After every row comes roughly how far along a hidden order it lies, from 0 to 9.
-48 22 108 58 -24 -12 -16 25 -89 54 152 -6 -4 63 -9 -105 23 -77 0 -190
 527 -39 84 177 -59 -54 -24 -47 -18 10 -142 12 -23 49 1 -60 17 -22 -74 1
 686 -35 36 -21 39 20 : 1
-27 67 135 83 30 14 -22 8 -5 29 112 -9 -4 18 0 -52 49 -46 -1 108 408 -67
 84 210 -34 -85 -12 -79 -1 20 -168 25 -6 76 -8 -56 -34 -40 -35 -6 530 8
 -27 -10 13 29 : 1
-12 5 125 42 29 -1 24 32 -109 29 47 5 10 35 -32 -61 -21 44 2 181 -41 -7
 94 301 -9 -34 -28 2 -8 13 -143 -4 -7 20 6 -67 3 -21 -36 11 182 -224 69
 -80 50 33 : 0
-91 -137 -178 -80 -5 -37 22 46 -60 58 -46 17 -15 16 6 14 -38 -53 -28
 -420 413 44 121 36 -30 130 -3 31 -77 -3 142 5 6 -105 64 143 31 45 4 23
 -43 -102 83 9 10 -43 : 7
-69 -15 -119 -70 -31 -27 4 35 -121 39 -43 10 -5 22 -1 -27 -55 -19 -4
 -298 322 20 45 84 -40 78 1 37 -49 -14 47 1 -13 -77 76 70 -29 37 -42 19
 -125 -87 19 -18 35 -37 : 6
-64 65 -2 27 -12 18 -42 -7 49 38 7 2 -12 -25 44 33 23 -73 -5 27 372 -154
 -10 -78 -49 -51 31 -56 2 11 12 34 -19 3 14 -3 -74 -20 -6 -18 255 215
 -138 145 -39 6 : 6
-28 65 -27 -8 49 10 -3 -2 -33 56 -83 9 -2 -69 2 30 -36 35 -15 141 625
 -35 99 130 -24 0 14 -29 -12 17 -16 43 -1 -51 5 45 -106 -7 -34 -8 -256
 -40 -69 -11 10 -20 : 5
-39 -27 13 7 130 -3 7 22 4 35 -99 17 7 -21 -24 3 -39 55 -29 337 87 20 77
 293 9 69 -11 -21 -41 30 -40 22 22 -56 23 64 -61 -1 -36 42 -223 -234 14
 -145 32 -13 : 1
25 -14 103 69 101 20 -8 -6 195 -28 25 -7 9 26 -7 3 67 -23 -18 296 -665
 -24 -9 76 44 -17 -2 -53 -14 24 -40 -1 23 73 -19 -8 30 -25 44 24 337 -14
 -8 0 -31 33 : 1
-66 21 46 27 -43 -14 -28 26 -113 55 136 -6 -10 59 26 -96 29 -111 4 -414
 646 -34 62 139 -79 -67 -11 -48 -31 1 -98 17 -29 60 36 -2 2 -3 -59 0 677
 17 -13 105 22 5 : 4
-60 -24 -178 -94 -19 -25 32 25 -1 58 -155 15 -12 -15 19 37 -64 15 -15
 -417 253 36 133 -129 -8 83 14 74 -55 -12 85 -21 10 -130 84 89 -13 38
 -19 17 -445 -77 40 -11 1 -49 : 9
-23 -83 -99 -33 61 -10 3 -13 195 -27 -36 -3 -7 39 -14 22 2 -11 -21 83
 -281 37 -34 156 41 106 1 -8 -19 -1 160 0 37 -7 -7 139 35 16 60 20 -55
 -3 39 -31 -25 -22 : 4

Part 2:
-109 -121 2 -137 -146 -142 -250 -200 130 -159 -46 31 -82 -449 -16 -89
 -163 3 217 -10 36 -27 : 2
-296 -404 -31 -473 -508 -348 -71 -145 -95 -156 140 -347 -60 -357 -84 32
 -584 71 50 266 596 -166 : 9
-14 -162 34 56 27 -138 -120 -92 119 30 -11 -10 -57 -153 117 6 -291 6 123
 30 -62 -17 : 5
-64 -24 10 -54 -78 -64 -131 -85 77 -60 -21 46 -24 -200 8 -41 -83 2 124
 -30 -35 4 : 3
-44 -131 -6 16 -43 -72 -168 -43 61 -34 -72 23 -68 -301 62 -64 -191 -7 70
 -20 43 -18 : 2
-273 -149 -126 -370 -482 -190 -397 -112 -68 -365 -95 -11 -127 -926 -147
 -230 -192 -6 185 13 648 -119 : 0
-258 -543 -98 -295 -406 -245 -3 18 -236 -36 60 -371 -91 -327 21 21 -680
 37 -112 232 814 -212 : 9
13 -156 1 103 73 -51 -8 7 20 65 -49 -12 -53 -99 100 -5 -214 -5 8 -1 29
 -29 : 4
-145 -35 27 -238 -238 -172 -258 -260 166 -287 8 45 -42 -389 -118 -92 5
 25 263 22 -9 11 : 1
-236 -453 -25 -365 -392 -322 -64 -119 -62 -103 103 -320 -71 -255 2 25
 -614 62 53 234 521 -149 : 8
-91 -164 50 -96 -81 -158 -60 -141 110 -37 64 -32 -26 -74 20 30 -247 35
 141 79 -2 13 : 6
-88 -397 31 84 24 -192 -95 -114 112 81 -15 -51 -92 -187 189 29 -544 17
 93 85 40 -47 : 6
-86 -66 61 -134 -79 -156 -119 -201 188 -116 51 21 -14 -76 -17 11 -88 30
 203 55 -188 13 : 4
-222 -490 -135 -317 -398 -228 44 83 -283 -2 50 -365 -76 -338 5 16 -647
 32 -166 227 889 -207 : 9
-114 -405 -25 -70 -185 -205 -3 -17 -60 53 28 -211 -59 -178 101 41 -508
 26 -23 140 338 -109 : 7
-11 -193 -8 90 40 -60 -4 14 -1 100 -20 -13 -42 -92 114 21 -256 -4 -33 29
 69 -36 : 5
-127 -58 28 -134 -181 -140 -237 -200 173 -157 4 53 -52 -309 -42 -69 -83
 18 228 5 -55 8 : 2
-197 -323 -14 -276 -318 -252 -37 -65 -58 -91 99 -252 -48 -208 -10 38
 -463 35 27 175 418 -108 : 8
-60 -162 48 -54 -33 -150 -118 -111 124 -57 34 1 -36 -85 49 13 -227 22
 146 51 -121 -2 : 5
-232 59 78 -412 -304 -252 -343 -373 294 -391 84 46 -27 -371 -197 -82 2
 57 391 52 -163 31 : 1
-159 -513 -76 -193 -245 -210 9 81 -181 55 23 -274 -88 -285 93 22 -655 21
 -124 177 649 -173 : 8
-54 -274 -56 -59 -135 -73 68 59 -163 48 23 -189 -29 -84 30 38 -290 14
 -136 115 405 -102 : 7
-153 -137 -63 -141 -243 -100 -294 -72 -5 -187 -89 2 -97 -578 -40 -148
 -170 -16 98 -19 312 -61 : 1
-197 -18 -44 -196 -260 -105 -279 -97 22 -236 -52 -5 -78 -542 -94 -141
 -81 2 156 -1 226 -46 : 1
-98 -166 83 -111 -87 -202 -171 -213 313 -83 35 3 -42 -188 42 15 -287 35
 250 63 -244 12 : 5
-237 -329 19 -369 -377 -364 -77 -204 39 -151 156 -247 -44 -249 -62 44
 -495 69 145 218 320 -108 : 8
127 -257 -119 456 239 181 26 302 -220 288 -209 21 -97 -223 264 -46 -312
 -78 -259 -91 336 -78 : 3
-152 -344 18 -244 -232 -185 -13 -108 5 -83 106 -181 -13 -81 -31 44 -277
 46 54 132 208 -66 : 7
-125 -168 78 -116 -135 -210 -127 -216 208 -117 74 -32 -39 -81 10 8 -258
 44 236 88 -148 -2 : 5
-195 -380 87 -173 -194 -345 -179 -285 231 -94 82 -85 -94 -223 66 41 -546
 56 274 149 -75 -33 : 6
-75 -176 70 -52 -39 -172 -151 -182 196 -63 17 23 -46 -163 53 1 -229 24
 191 47 -181 11 : 4
